Here is a tiny trained network, its code and every weight. The questions are about switching its units off for an input and a class, where a switched-off unit gives its printed mean instead of its output.

import numpy as np


def w(rows, s, z=0):
    codes = np.array(rows[::2]) - 128.0
    scale = np.full(codes.shape[1], s)
    scale[-1] = z or s
    return codes * scale


def f(y):
    return y / 2 * (1 + np.tanh(0.7978845608 * (y + 0.044715 * y**3)))


def log_softmax(a):
    a = a - a.max(-1, keepdims=True)
    return a - np.log(np.exp(a).sum(-1, keepdims=True))


def net(x, mask):
    res = np.array(x, float).reshape(1, 7) / 4 @ E
    y = f(res @ A[0][:, :-1].T + A[0][:, -1])
    res = res + np.where(mask, y, B[0][:, -1]) @ B[0][:, :-1]
    return log_softmax(res[-1] @ U[:, :-1].T + U[:, -1])


A, B = {}, {}
E = w([
[150,136,149,209,132,122,154,142,127,115,53,229],'x0',
[79,201,103,191,116,111,73,102,92,103,218,184],'x1',
[114,66,54,189,124,133,112,99,213,47,135,119],'x2',
[132,112,192,126,126,251,126,21,102,99,137,152],'x3',
[128,128,130,128,129,130,129,130,130,130,129,127],'x4',
[146,41,140,180,138,161,160,194,58,112,192,137],'x5',
[128,128,129,129,129,129,129,128,129,129,129,127],'x6',
],0.011)
A[0] = w([
[128,132,101,122,131,142,147,124,122,135,133,144,87],'n1',
[117,110,72,171,125,124,105,97,177,101,139,142,65],'n2',
[128,104,128,168,154,124,133,132,117,125,97,167,53],'n3',
[136,148,131,145,150,119,129,155,167,160,145,121,51],'n4',
[137,145,130,231,116,109,151,142,130,101,20,235,7],'n5',
[125,99,91,60,122,113,128,101,121,120,211,30,38],'n6',
[151,43,135,167,118,136,122,171,54,115,161,109,30],'n7',
[140,26,135,65,119,143,151,160,164,125,46,67,38],'n8',
[127,173,128,152,128,131,115,88,113,124,171,161,55],'n9',
[138,67,121,161,145,136,143,119,206,112,124,106,37],'n10',
[112,234,96,108,124,91,92,30,201,108,53,128,30],'n11',
[142,166,125,94,118,121,137,116,178,146,94,116,47],'n12',
[137,97,141,97,119,134,128,135,137,110,95,124,20],'n13',
[131,105,174,140,137,248,128,2,129,104,134,153,23],'n14',
[131,220,198,84,141,121,142,172,38,175,113,132,2],'n15',
[144,122,81,150,122,68,130,198,144,135,113,123,51],'n16',
[110,126,101,92,131,133,114,114,151,120,216,82,61],'n17',
[116,63,63,190,124,111,117,91,216,65,141,107,56],'n18',
[100,225,85,207,122,89,93,111,116,93,250,182,15],'n19',
[115,153,71,138,135,16,124,248,167,120,135,118,10],'n20',
[140,141,154,102,112,108,125,152,58,140,119,139,28],'n21',
[125,30,120,180,130,162,148,214,81,107,198,149,24],'n22',
[147,70,143,128,143,138,150,143,137,134,30,139,67],'n23',
],0.016,0.0056)
B[0] = w([
[103,112,140,98,131,93,123,133,127,103,105,128,125],'n1',
[127,135,96,127,105,126,137,125,110,131,137,190,189],'n2',
[132,121,148,131,142,133,91,123,150,127,118,144,154],'n3',
[120,143,152,113,123,123,132,117,116,113,123,117,142],'n4',
[130,130,179,122,159,124,3,128,156,132,103,144,224],'n5',
[140,127,183,132,151,129,21,125,151,123,102,154,219],'n6',
[127,137,141,129,161,124,185,126,180,121,132,141,183],'n7',
[123,128,46,138,154,130,121,123,102,130,112,37,227],'n8',
[131,124,91,124,140,135,123,130,115,136,108,77,173],'n9',
[130,131,79,120,106,125,142,128,99,135,132,178,180],'n10',
[124,118,162,135,194,125,215,131,202,123,142,145,241],'n11',
[127,125,136,138,164,135,169,133,157,125,134,131,172],'n12',
[123,139,105,122,134,122,123,135,130,137,127,93,146],'n13',
[126,134,216,126,39,124,157,139,79,129,155,93,238],'n14',
[129,121,56,133,86,123,126,129,107,119,146,226,231],'n15',
[124,130,174,126,83,137,137,126,104,120,148,118,200],'n16',
[125,128,159,133,151,123,51,134,147,136,95,146,194],'n17',
[130,131,67,119,90,127,130,131,98,130,143,218,233],'n18',
[132,120,31,127,155,130,126,126,98,130,103,17,252],'n19',
[131,128,213,129,58,139,165,127,90,131,147,91,251],'n20',
[121,130,93,116,118,131,132,116,124,132,128,176,169],'n21',
[121,129,154,128,184,123,206,124,194,130,135,140,207],'n22',
[130,124,74,129,145,125,105,126,108,125,116,59,192],'n23',
],0.027,0.023)
U = w([
[123,120,224,100,40,114,137,135,59,161,135,77,250],'0',
[126,102,85,107,144,103,110,117,82,173,75,40,64],'1',
[115,107,173,113,178,100,185,120,187,156,120,137,117],'2',
[127,114,89,89,77,94,107,122,76,164,122,210,39],'3',
[137,116,201,104,141,98,2,128,133,167,61,132,166],'4',
],0.0063,0.0012)

Each question gives the input, the list of numbers given to net, and the class t.
The units are the neurons (one row each of A and B). Each row of codes is followed by its name. A weight is (code - 128) times the scale printed after its matrix; where a second scale follows, it is the last column's (A, B and U).
mask holds one flag per neuron, in row order. A switched-off neuron (its flag False) gives its mean, the last column of its row in B, instead of its output. The means were averaged over made-up inputs and are rounded, as every weight is.
A unit's drop is (log p(t) with every unit on - log p(t) with that unit switched off) / (log p(t) with every unit on - log p(t) with every unit switched off).
The circuit of an input: a set's keep is (log p(t) with only the set's units on - log p(t) with every unit switched off) / (log p(t) with every unit on - log p(t) with every unit switched off). Starting from the 12 units with the biggest drops (on a tie, the unit counted first), units are removed one at a time, each time the one whose removal leaves the highest keep (on an exact tie, the one counted first), for as long as the keep stays at least 0.8.
circuit, biggest first: the units of the circuit, biggest drop first
unit that matters most: the unit with the biggest drop
k most important neurons: the k neurons with the biggest drops, biggest first
drop when u is switched off: that unit's drop, to one decimal
input [7,-5,-2,-2,-7,6,3], class 4: unit that matters most -> n5
input [-7,-4,5,-6,4,-6,-6], class 4: 4 most important neurons -> (n6 n14 n17 n22)
input [-6,-6,-3,2,5,2,5], class 1: 2 most important neurons -> (n8 n5)
input [-2,-3,-5,3,-3,-6,3], class 2: 2 most important neurons -> (n11 n18)
input [-6,2,-8,7,-5,-4,-8], class 3: 2 most important neurons -> (n15 n20)
input [-6,-1,6,-6,2,4,-4], class 0: 2 most important neurons -> (n20 n15)
input [-4,-3,2,-1,8,3,1], class 4: 3 most important neurons -> (n19 n11 n6)
input [8,1,8,8,-2,-6,7], class 0: 3 most important neurons -> (n14 n15 n6)
input [-2,4,6,-5,0,3,-3], class 3: 2 most important neurons -> (n18 n14)
input [-2,-4,-7,-3,1,6,-6], class 3: 3 most important neurons -> (n15 n11 n21)
input [-3,8,-6,-3,4,8,-6], class 1: 3 most important neurons -> (n19 n11 n9)
input [-4,-7,-1,5,-3,6,-2], class 1: 2 most important neurons -> (n8 n11)
input [4,-7,7,-2,-8,8,0], class 2: 2 most important neurons -> (n22 n7)
input [-6,-3,8,-3,-2,-1,-5], class 3: circuit, biggest first -> (n18)
input [-8,-4,7,8,1,-2,6], class 0: 3 most important neurons -> (n14 n5 n15)
input [-8,-3,7,-8,-2,-7,3], class 0: 2 most important neurons -> (n20 n5)
input [-4,-5,-5,-2,-4,4,-2], class 1: drop when n2 is switched off -> 0.8
input [-3,4,4,-2,2,-7,-7], class 2: drop when n11 is switched off -> 2.5
input [-2,8,0,4,-6,7,8], class 1: drop when n19 is switched off -> 6.6
input [-3,-6,-7,-1,1,8,-7], class 2: circuit, biggest first -> (n22)
input [-6,-5,3,-3,-5,5,-6], class 4: drop when n13 is switched off -> 0.0
